[[ 27 -55  44  41 -55   6 -49]
 [ -6  61  33  63 -25 -38  45]
 [  0  46 -49 -31  36 -62 -53]]
->
[[-53 -62  36 -31 -49  46   0]
 [ 45 -38 -25  63  33  61  -6]
 [-49   6 -55  41  44 -55  27]]

[[-49  58   5 -59  15 -73 -75  18  36 -29]
 [-47  19 -13  -7  55 -83 -31   6  28 -27]
 [-50 -69  -4 -57 -36 -31 -60  48 -76 -45]]
->
[[-45 -76  48 -60 -31 -36 -57  -4 -69 -50]
 [-27  28   6 -31 -83  55  -7 -13  19 -47]
 [-29  36  18 -75 -73  15 -59   5  58 -49]]

[[-41 -49 -76 -76 -58   9 -22  19 -22 -16   0  26  52 -27  40   4]
 [-71  49  56  62  27  30  43  61 -71 -13 -20  67  68 -63 -49  12]
 [ 17  25 -37 -36 -51 -32  73   5 -72  23 -52  26  66 -58 -26  -3]
 [ 39 -72 -15  41  39  59  16  25   0  64  -3  26  38 -55  26 -19]
 [-23  -8 -56  50  18  58  22  -6  24   8 -52  24  57 -14 -55 -27]]
->
[[-27 -55 -14  57  24 -52   8  24  -6  22  58  18  50 -56  -8 -23]
 [-19  26 -55  38  26  -3  64   0  25  16  59  39  41 -15 -72  39]
 [ -3 -26 -58  66  26 -52  23 -72   5  73 -32 -51 -36 -37  25  17]
 [ 12 -49 -63  68  67 -20 -13 -71  61  43  30  27  62  56  49 -71]
 [  4  40 -27  52  26   0 -16 -22  19 -22   9 -58 -76 -76 -49 -41]]

[[-40  30 -42   1  58 -54 -40  41 -51 -49]
 [-52  20 -58  28 -68  -5 -49  18 -67 -38]
 [-20 -37 -18  15  41 -74 -19  10 -22 -22]]
->
[[-22 -22  10 -19 -74  41  15 -18 -37 -20]
 [-38 -67  18 -49  -5 -68  28 -58  20 -52]
 [-49 -51  41 -40 -54  58   1 -42  30 -40]]

[[ 19  35  -7 -13]
 [-35 -32 -13  46]
 [ 16  -9  27 -73]
 [ -1 -55  20  -5]
 [-12 -29   5  35]]
->
[[ 35   5 -29 -12]
 [ -5  20 -55  -1]
 [-73  27  -9  16]
 [ 46 -13 -32 -35]
 [-13  -7  35  19]]

[[ 17 -15  19  18 -18   7 -44 -74  -2  10  56  11   7  -5  -7   4]
 [ 42   1  22  -4  -1  -9 -49 -50 -25  37  44  10  16   7   3  -2]]
->
[[ -2   3   7  16  10  44  37 -25 -50 -49  -9  -1  -4  22   1  42]
 [  4  -7  -5   7  11  56  10  -2 -74 -44   7 -18  18  19 -15  17]]

[[-25 -54  -4 -23  -7  15 -44 -55  32 -56  46 -79  69 -29 -69]
 [-62 -18   3 -18 -13  18 -76  -6   6 -16  16 -41  34   5 -61]]
->
[[-61   5  34 -41  16 -16   6  -6 -76  18 -13 -18   3 -18 -62]
 [-69 -29  69 -79  46 -56  32 -55 -44  15  -7 -23  -4 -54 -25]]
